Here is a tiny trained network, its code and every weight. The questions are about switching its units off for an input and a class, where a switched-off unit gives its printed mean instead of its output.

import numpy as np


def w(rows, s, z=0):
    codes = np.array(rows[::2]) - 128.0
    scale = np.full(codes.shape[1], s)
    scale[-1] = z or s
    return codes * scale


def f(y):
    return y / 2 * (1 + np.tanh(0.7978845608 * (y + 0.044715 * y**3)))


def log_softmax(a):
    a = a - a.max(-1, keepdims=True)
    return a - np.log(np.exp(a).sum(-1, keepdims=True))


def net(x, mask):
    res = np.array(x, float).reshape(1, 5) / 4 @ E
    y = f(res @ A[0][:, :-1].T + A[0][:, -1])
    res = res + np.where(mask, y, B[0][:, -1]) @ B[0][:, :-1]
    return log_softmax(res[-1] @ U[:, :-1].T + U[:, -1])


A, B = {}, {}
E = w([
[173,148,172,218,133],'x0',
[254,160,185,75,36],'x1',
[152,208,200,55,127],'x2',
[199,91,137,166,237],'x3',
[168,209,13,131,126],'x4',
],0.0052)
A[0] = w([
[143,106,63,136,182,152],'n1',
[70,144,105,93,97,153],'n2',
[217,172,146,68,63,105],'n3',
[153,141,148,132,82,140],'n4',
[212,206,64,194,123,169],'n5',
[132,79,47,200,138,148],'n6',
[137,130,140,122,128,68],'n7',
[125,115,222,95,133,131],'n8',
[180,172,64,93,145,54],'n9',
[18,171,156,177,79,118],'n10',
[144,129,143,117,122,74],'n11',
[140,117,156,103,110,61],'n12',
[155,147,116,159,125,131],'n13',
[167,123,123,170,173,255],'n14',
[81,128,106,96,96,193],'n15',
[82,117,81,84,107,221],'n16',
[141,129,127,118,123,29],'n17',
[186,63,105,199,101,241],'n18',
[116,104,229,131,171,124],'n19',
[146,133,138,116,120,65],'n20',
[158,46,152,115,117,136],'n21',
[128,83,127,135,90,206],'n22',
[107,123,125,132,127,198],'n23',
[127,180,31,91,254,167],'n24',
[99,123,130,133,126,172],'n25',
[129,122,123,126,124,109],'n26',
[174,146,146,98,92,107],'n27',
[28,136,53,64,62,187],'n28',
[190,156,146,85,84,106],'n29',
[122,127,127,131,129,155],'n30',
[116,101,61,101,94,79],'n31',
],0.015,0.0021)
B[0] = w([
[103,82,109,157,184,184],'n1',
[143,83,94,124,135,174],'n2',
[69,237,138,130,76,253],'n3',
[76,121,110,129,95,167],'n4',
[219,61,148,130,41,219],'n5',
[148,121,71,206,145,215],'n6',
[119,135,138,132,124,125],'n7',
[101,94,205,173,141,206],'n8',
[200,151,169,57,138,172],'n9',
[209,147,80,180,166,206],'n10',
[110,138,138,134,121,133],'n11',
[90,121,142,149,133,146],'n12',
[147,112,130,134,99,142],'n13',
[152,67,146,113,110,189],'n14',
[133,85,98,117,141,171],'n15',
[129,84,95,93,145,180],'n16',
[126,147,131,127,125,120],'n17',
[134,50,86,117,82,197],'n18',
[164,100,226,114,128,212],'n19',
[114,145,133,132,118,132],'n20',
[92,67,120,105,111,175],'n21',
[119,99,104,102,130,156],'n22',
[146,124,118,137,133,146],'n23',
[117,74,137,53,253,226],'n24',
[152,128,121,140,138,147],'n25',
[127,131,124,124,131,125],'n26',
[83,167,129,133,98,185],'n27',
[143,30,71,73,153,233],'n28',
[77,193,133,131,92,211],'n29',
[133,126,126,130,129,133],'n30',
[147,133,133,68,138,151],'n31',
],0.04,0.0078)
U = w([
[218,166,172,211,182,4],'0',
[130,67,224,94,114,201],'1',
[123,174,113,151,16,148],'2',
[92,167,64,17,126,91],'3',
[125,253,195,113,182,111],'4',
[199,13,29,149,221,168],'5',
[8,238,134,212,120,77],'6',
],0.0041,0.0038)

Each question gives the input, the list of numbers given to net, and the class t.
The units are the neurons (one row each of A and B). Each row of codes is followed by its name. A weight is (code - 128) times the scale printed after its matrix; where a second scale follows, it is the last column's (A, B and U).
mask holds one flag per neuron, in row order. A switched-off neuron (its flag False) gives its mean, the last column of its row in B, instead of its output. The means were averaged over made-up inputs and are rounded, as every weight is.
A unit's drop is (log p(t) with every unit on - log p(t) with that unit switched off) / (log p(t) with every unit on - log p(t) with every unit switched off).
The circuit of an input: a set's keep is (log p(t) with only the set's units on - log p(t) with every unit switched off) / (log p(t) with every unit on - log p(t) with every unit switched off). Starting from the 12 units with the biggest drops (on a tie, the unit counted first), units are removed one at a time, each time the one whose removal leaves the highest keep (on an exact tie, the one counted first), for as long as the keep stays at least 0.8.
circuit, biggest first: the units of the circuit, biggest drop first
unit that matters most: the unit with the biggest drop
k most important neurons: the k neurons with the biggest drops, biggest first
drop when u is switched off: that unit's drop, to one decimal
input [-3,7,-8,2,-2], class 2: circuit, biggest first -> [n24; n28]
input [6,-6,3,1,-7], class 1: circuit, biggest first -> [n19]
input [2,-1,2,-1,1], class 2: circuit, biggest first -> [n24; n28]
input [-7,8,-2,7,4], class 2: 2 most important neurons -> [n5; n3]
input [0,2,-1,-1,-3], class 1: 3 most important neurons -> [n3; n6; n29]
input [-3,1,0,1,-3], class 1: 3 most important neurons -> [n3; n6; n10]
input [5,-2,5,4,3], class 1: 2 most important neurons -> [n10; n28]
input [-1,7,-5,8,2], class 2: 2 most important neurons -> [n28; n24]
input [1,5,5,2,4], class 2: 2 most important neurons -> [n5; n9]
input [-1,8,-6,-7,3], class 3: 2 most important neurons -> [n28; n31]
input [2,-8,5,3,-4], class 1: 3 most important neurons -> [n19; n28; n6]
input [0,-1,-3,1,-8], class 1: 2 most important neurons -> [n19; n28]
input [-4,0,8,-4,0], class 3: drop when n2 is switched off -> 0.1
input [-8,0,7,2,7], class 3: unit that matters most -> n3
input [0,4,7,7,4], class 4: drop when n3 is switched off -> 0.2
input [8,6,1,-7,6], class 2: drop when n5 is switched off -> 0.9
